Below is a small trained network, with its code and all its weights. Each question gives an input and a class and asks what happens when units are switched off, that is, made to give their printed mean instead of their output.

import numpy as np


def w(rows, s, z=0):
    codes = np.array(rows[::2]) - 128.0
    scale = np.full(codes.shape[1], s)
    scale[-1] = z or s
    return codes * scale


def f(y):
    return np.maximum(y, 0)


def log_softmax(a):
    a = a - a.max(-1, keepdims=True)
    return a - np.log(np.exp(a).sum(-1, keepdims=True))


def net(x, mask):
    res = np.array(x, float).reshape(1, 2) / 4 @ E
    y = f(res @ A[0][:, :-1].T + A[0][:, -1])
    res = res + np.where(mask, y, B[0][:, -1]) @ B[0][:, :-1]
    return log_softmax(res[-1] @ U[:, :-1].T + U[:, -1])


A, B = {}, {}
E = w([
[64,35,173,253,173,207,163,147,123],'x0',
[28,191,45,164,88,228,143,170,82],'x1',
],0.012)
A[0] = w([
[135,177,82,158,126,85,176,141,160,255],'n1',
[79,48,165,211,193,175,209,109,76,161],'n2',
[60,200,99,120,84,137,158,142,79,135],'n3',
[37,176,67,154,28,137,133,92,59,117],'n4',
[151,169,67,85,125,78,143,143,136,81],'n5',
[137,135,209,105,131,107,143,64,165,158],'n6',
[170,184,86,178,74,64,58,77,93,85],'n7',
[158,199,100,60,101,120,116,86,89,109],'n8',
[153,190,72,67,122,96,132,141,118,95],'n9',
[149,159,42,84,102,109,126,117,166,83],'n10',
[150,186,103,148,174,98,119,137,149,222],'n11',
[164,91,191,115,199,37,80,27,254,107],'n12',
[83,177,124,132,73,125,198,171,69,88],'n13',
[162,134,108,84,116,155,181,109,131,217],'n14',
],0.0088,0.0098)
B[0] = w([
[235,144,226,147,67,131,168,102,85,202],'n1',
[138,164,138,161,154,157,93,98,1,252],'n2',
[85,123,192,216,103,103,135,117,184,199],'n3',
[110,172,149,158,93,60,138,182,188,211],'n4',
[92,159,77,126,192,135,96,111,123,172],'n5',
[102,124,182,159,87,90,153,130,126,182],'n6',
[102,175,80,119,205,139,93,91,139,165],'n7',
[116,179,159,108,160,103,102,63,60,195],'n8',
[103,191,108,140,176,154,133,123,83,188],'n9',
[133,164,111,136,189,76,105,94,102,174],'n10',
[137,139,175,175,102,143,126,116,94,183],'n11',
[45,160,144,191,105,87,142,209,149,230],'n12',
[25,98,99,174,130,101,104,150,158,171],'n13',
[186,102,143,136,83,212,152,117,95,181],'n14',
],0.0094,0.017)
U = w([
[57,139,136,155,120,84,133,159,153,111],'0',
[117,143,127,142,246,152,90,97,81,79],'1',
[205,128,154,138,71,168,161,111,105,255],'2',
[122,94,74,114,135,116,123,108,133,86],'3',
[106,89,131,93,174,135,90,106,147,88],'4',
[156,123,108,97,155,150,153,139,155,78],'5',
[143,128,113,100,188,163,154,132,216,90],'6',
[95,127,77,71,147,130,154,148,136,102],'7',
],0.014,0.0066)

Each question gives the input, the list of numbers given to net, and the class t.
The units are the neurons (one row each of A and B). Each row of codes is followed by its name. A weight is (code - 128) times the scale printed after its matrix; where a second scale follows, it is the last column's (A, B and U).
mask holds one flag per neuron, in row order. A switched-off neuron (its flag False) gives its mean, the last column of its row in B, instead of its output. The means were averaged over made-up inputs and are rounded, as every weight is.
A unit's drop is (log p(t) with every unit on - log p(t) with that unit switched off) / (log p(t) with every unit on - log p(t) with every unit switched off).
The circuit of an input: a set's keep is (log p(t) with only the set's units on - log p(t) with every unit switched off) / (log p(t) with every unit on - log p(t) with every unit switched off). Starting from the 12 units with the biggest drops (on a tie, the unit counted first), units are removed one at a time, each time the one whose removal leaves the highest keep (on an exact tie, the one counted first), for as long as the keep stays at least 0.8.
units of the circuit, in order: the units of the circuit, biggest drop first
k most important neurons: the k neurons with the biggest drops, biggest first
drop of u: that unit's drop, to one decimal
input [0,-3], class 2: units of the circuit, in order -> [n13 n5]
input [2,-5], class 0: 2 most important neurons -> [n12 n1]
input [6,-6], class 0: units of the circuit, in order -> [n12]
input [-6,-5], class 1: 3 most important neurons -> [n4 n8 n7]
input [-5,-7], class 0: 2 most important neurons -> [n12 n2]
input [3,-5], class 0: 2 most important neurons -> [n12 n1]
input [-2,-3], class 2: 3 most important neurons -> [n4 n13 n3]
input [-4,3], class 1: 3 most important neurons -> [n12 n8 n9]
input [1,-3], class 2: 2 most important neurons -> [n4 n13]
input [-4,1], class 1: drop of n7 -> 0.3
input [-3,-7], class 0: drop of n12 -> 2.8
input [1,1], class 2: drop of n8 -> 0.0
